Below are the code and all the weights of a small trained network. Each question names an input and a class and asks about switching units off, where a switched-off unit gives its printed mean instead of its output.

import numpy as np


def w(rows, s, z=0):
    codes = np.array(rows[::2]) - 128.0
    scale = np.full(codes.shape[1], s)
    scale[-1] = z or s
    return codes * scale


def f(y):
    return np.maximum(y, 0)


def log_softmax(a):
    a = a - a.max(-1, keepdims=True)
    return a - np.log(np.exp(a).sum(-1, keepdims=True))


def net(x, mask):
    res = np.array(x, float).reshape(1, 5) / 4 @ E
    y = f(res @ A[0][:, :-1].T + A[0][:, -1])
    res = res + np.where(mask, y, B[0][:, -1]) @ B[0][:, :-1]
    return log_softmax(res[-1] @ U[:, :-1].T + U[:, -1])


A, B = {}, {}
E = w([
[45,136,68,1],'x0',
[145,22,65,156],'x1',
[175,112,118,99],'x2',
[150,96,220,98],'x3',
[255,121,158,88],'x4',
],0.0085)
A[0] = w([
[141,197,116,158,58],'n0',
[150,48,84,221,213],'n1',
[12,196,109,174,82],'n2',
[90,97,171,117,136],'n3',
[133,127,186,81,101],'n4',
[87,148,126,138,67],'n5',
[148,202,197,158,175],'n6',
[85,84,116,209,196],'n7',
[154,116,198,149,135],'n8',
[58,133,108,205,163],'n9',
[124,91,31,121,242],'n10',
[217,180,83,36,160],'n11',
[56,149,114,113,56],'n12',
[121,134,228,102,150],'n13',
[166,135,115,98,60],'n14',
[134,59,69,155,162],'n15',
[169,184,83,55,137],'n16',
[202,130,84,195,97],'n17',
[101,104,94,166,41],'n18',
[75,188,21,182,205],'n19',
[168,116,158,153,16],'n20',
[90,94,118,124,107],'n21',
[131,163,185,143,164],'n22',
[180,100,68,103,133],'n23',
[161,134,73,66,47],'n24',
[107,5,124,78,253],'n25',
[185,148,110,240,163],'n26',
[136,183,181,131,137],'n27',
[83,179,215,110,136],'n28',
[159,133,121,223,88],'n29',
[89,118,159,129,150],'n30',
[168,83,76,144,176],'n31',
[96,163,77,98,125],'n32',
],0.012,0.0054)
B[0] = w([
[117,145,86,184,151],'n0',
[195,147,215,81,255],'n1',
[44,139,210,130,226],'n2',
[155,183,97,73,161],'n3',
[184,85,79,172,175],'n4',
[103,179,199,81,150],'n5',
[108,126,133,219,222],'n6',
[191,179,174,151,219],'n7',
[190,133,142,171,198],'n8',
[89,154,188,159,215],'n9',
[122,121,213,65,241],'n10',
[60,53,100,129,231],'n11',
[72,154,159,73,178],'n12',
[220,54,109,172,208],'n13',
[136,106,126,90,147],'n14',
[136,130,186,69,210],'n15',
[64,57,118,140,197],'n16',
[106,200,188,104,202],'n17',
[169,146,174,177,156],'n18',
[94,123,249,121,248],'n19',
[189,167,136,70,159],'n20',
[154,162,96,131,161],'n21',
[162,80,133,209,190],'n22',
[129,68,190,70,185],'n23',
[69,62,107,94,165],'n24',
[125,138,119,35,249],'n25',
[171,254,177,182,241],'n26',
[138,61,124,217,188],'n27',
[111,108,97,135,205],'n28',
[136,208,185,151,200],'n29',
[151,183,147,67,161],'n30',
[153,126,216,67,202],'n31',
[96,119,147,79,188],'n32',
],0.0091,0.0097)
U = w([
[147,129,179,81,217],'0',
[105,152,127,60,86],'1',
[148,137,77,118,2],'2',
[197,76,168,120,85],'3',
[133,91,153,177,72],'4',
[79,77,114,89,242],'5',
[42,176,179,135,20],'6',
[140,246,163,167,238],'7',
],0.013,0.0057)

Each question gives the input, the list of numbers given to net, and the class t.
The units are the neurons (one row each of A and B). Each row of codes is followed by its name. A weight is (code - 128) times the scale printed after its matrix; where a second scale follows, it is the last column's (A, B and U).
mask holds one flag per neuron, in row order. A switched-off neuron (its flag False) gives its mean, the last column of its row in B, instead of its output. The means were averaged over made-up inputs and are rounded, as every weight is.
A unit's drop is (log p(t) with every unit on - log p(t) with that unit switched off) / (log p(t) with every unit on - log p(t) with every unit switched off).
The circuit of an input: a set's keep is (log p(t) with only the set's units on - log p(t) with every unit switched off) / (log p(t) with every unit on - log p(t) with every unit switched off). Starting from the 12 units with the biggest drops (on a tie, the unit counted first), units are removed one at a time, each time the one whose removal leaves the highest keep (on an exact tie, the one counted first), for as long as the keep stays at least 0.8.
circuit, biggest first: the units of the circuit, biggest drop first
most important unit: the unit with the biggest drop
k most important neurons: the k neurons with the biggest drops, biggest first
drop when u is switched off: that unit's drop, to one decimal
input [1,-7,7,8,-4], class 3: most important unit	n13
input [0,1,-4,8,-4], class 3: circuit, biggest first	(n26 n13 n17)
input [6,-3,-4,-7,2], class 6: 2 most important neurons	(n19 n2)
input [-2,6,-4,6,-4], class 7: circuit, biggest first	(n7 n11)
input [8,3,-8,4,4], class 1: 2 most important neurons	(n25 n27)
input [-6,-5,8,4,5], class 3: 2 most important neurons	(n13 n20)
input [-3,-7,8,6,8], class 3: 2 most important neurons	(n13 n20)
input [6,-5,2,8,4], class 3: 3 most important neurons	(n13 n4 n2)
input [-2,-7,-3,0,-1], class 4: drop when n27 is switched off	0.2
input [-7,7,0,1,7], class 7: drop when n26 is switched off	0.5
input [0,-3,-3,-3,1], class 6: drop when n26 is switched off	0.3
